Below are the code and all the weights of a small trained network. Each question names an input and a class and asks about switching units off, where a switched-off unit gives its printed mean instead of its output.

import numpy as np


def w(rows, s, z=0):
    codes = np.array(rows[::2]) - 128.0
    scale = np.full(codes.shape[1], s)
    scale[-1] = z or s
    return codes * scale


def f(y):
    return y / 2 * (1 + np.tanh(0.7978845608 * (y + 0.044715 * y**3)))


def log_softmax(a):
    a = a - a.max(-1, keepdims=True)
    return a - np.log(np.exp(a).sum(-1, keepdims=True))


def net(x, mask):
    res = np.array(x, float).reshape(1, 8) / 4 @ E
    y = f(res @ A[0][:, :-1].T + A[0][:, -1])
    res = res + np.where(mask, y, B[0][:, -1]) @ B[0][:, :-1]
    return log_softmax(res[-1] @ U[:, :-1].T + U[:, -1])


A, B = {}, {}
E = w([
[123,129,190,44,144,153,127,156],'x0',
[122,127,98,109,149,144,102,135],'x1',
[153,124,113,132,136,105,93,141],'x2',
[153,94,149,147,126,95,101,117],'x3',
[140,219,166,184,255,47,133,71],'x4',
[123,131,74,221,115,133,138,108],'x5',
[203,149,158,160,105,139,160,113],'x6',
[161,118,109,124,144,129,89,118],'x7',
],0.012)
A[0] = w([
[89,242,163,229,202,83,105,36,157],'neuron 1',
[91,164,217,86,200,109,146,73,109],'neuron 2',
[175,144,8,165,177,149,73,109,101],'neuron 3',
[113,84,56,185,195,130,175,22,75],'neuron 4',
[57,64,60,160,2,106,129,115,212],'neuron 5',
[150,81,206,33,89,108,195,215,208],'neuron 6',
[54,101,68,97,210,68,159,102,254],'neuron 7',
[168,54,95,63,16,223,117,150,226],'neuron 8',
],0.0062,0.0064)
B[0] = w([
[93,135,138,99,159,47,194,103,239],'neuron 1',
[109,121,200,97,231,170,49,58,185],'neuron 2',
[162,141,125,156,107,66,163,197,161],'neuron 3',
[27,201,153,189,81,101,130,122,159],'neuron 4',
[174,187,30,146,10,227,42,83,210],'neuron 5',
[153,47,137,29,98,166,127,103,221],'neuron 6',
[248,63,143,216,131,35,189,2,194],'neuron 7',
[71,29,85,125,44,148,63,86,252],'neuron 8',
],0.0079,0.013)
U = w([
[211,80,87,136,49,174,99,133,254],'0',
[248,132,170,177,178,137,190,117,211],'1',
[135,149,98,254,9,197,72,228,47],'2',
[85,191,136,213,107,76,141,174,61],'3',
[152,19,136,85,88,163,90,203,39],'4',
[185,159,187,82,208,146,69,116,33],'5',
],0.0084,0.0062)

Each question gives the input, the list of numbers given to net, and the class t.
The units are the neurons (one row each of A and B). Each row of codes is followed by its name. A weight is (code - 128) times the scale printed after its matrix; where a second scale follows, it is the last column's (A, B and U).
mask holds one flag per neuron, in row order. A switched-off neuron (its flag False) gives its mean, the last column of its row in B, instead of its output. The means were averaged over made-up inputs and are rounded, as every weight is.
A unit's drop is (log p(t) with every unit on - log p(t) with that unit switched off) / (log p(t) with every unit on - log p(t) with every unit switched off).
The circuit of an input: a set's keep is (log p(t) with only the set's units on - log p(t) with every unit switched off) / (log p(t) with every unit on - log p(t) with every unit switched off). Starting from all 8 units, units are removed one at a time, each time the one whose removal leaves the highest keep (on an exact tie, the one counted first), for as long as the keep stays at least 0.8.
units of the circuit, in order: the units of the circuit, biggest drop first
unit that matters most: the unit with the biggest drop
top k neurons: the k neurons with the biggest drops, biggest first
drop of u: that unit's drop, to one decimal
input [-5,8,-3,2,-1,3,-4,-7], class 2: units of the circuit, in order	(neuron 6; neuron 5)
input [2,3,-4,-5,3,-7,8,-5], class 5: units of the circuit, in order	(neuron 2)
input [-3,6,-4,5,5,1,-3,1], class 3: top 4 neurons	(neuron 4; neuron 6; neuron 1; neuron 3)
input [5,2,-3,5,2,2,-6,-3], class 1: units of the circuit, in order	(neuron 7; neuron 8)
input [-2,4,-2,4,-8,3,-4,-4], class 2: top 4 neurons	(neuron 5; neuron 7; neuron 1; neuron 2)
input [-1,3,-7,6,2,4,-5,5], class 3: units of the circuit, in order	(neuron 4; neuron 6)
input [3,4,-4,-2,1,3,-1,6], class 1: units of the circuit, in order	(neuron 8; neuron 5)
input [7,-7,1,6,-5,0,5,-2], class 4: units of the circuit, in order	(neuron 6; neuron 7)
input [1,3,5,-3,1,-1,7,-7], class 5: top 2 neurons	(neuron 7; neuron 8)
input [-4,2,2,4,-5,1,2,-6], class 2: units of the circuit, in order	(neuron 7; neuron 5)
input [0,1,6,-1,4,4,8,3], class 3: top 2 neurons	(neuron 7; neuron 6)
input [4,8,-7,0,-3,0,7,8], class 4: units of the circuit, in order	(neuron 5; neuron 7)
input [1,2,-8,-7,6,5,-8,-6], class 1: top 3 neurons	(neuron 7; neuron 8; neuron 2)
input [7,-3,0,-7,3,-3,7,-5], class 5: unit that matters most	neuron 2
input [3,-7,-3,5,-3,0,7,2], class 4: top 2 neurons	(neuron 7; neuron 5)
input [4,6,6,7,-1,-2,6,0], class 4: top 3 neurons	(neuron 5; neuron 7; neuron 6)
input [0,4,4,-6,3,6,-7,-2], class 3: top 3 neurons	(neuron 4; neuron 6; neuron 2)
input [-1,8,4,-4,6,4,3,-6], class 3: top 2 neurons	(neuron 4; neuron 6)
input [6,0,-6,3,1,7,5,4], class 1: top 2 neurons	(neuron 8; neuron 5)
input [-2,-6,-2,7,5,-1,-6,-2], class 1: unit that matters most	neuron 7
input [-2,-8,-5,8,-1,8,-2,-8], class 2: units of the circuit, in order	(neuron 5; neuron 6)
input [-6,7,3,4,5,-1,-8,-1], class 1: top 3 neurons	(neuron 7; neuron 8; neuron 5)
input [-4,-3,6,1,8,2,8,-6], class 3: top 4 neurons	(neuron 4; neuron 6; neuron 1; neuron 7)
input [-2,-8,-1,7,8,6,8,-2], class 3: drop of neuron 7	0.1
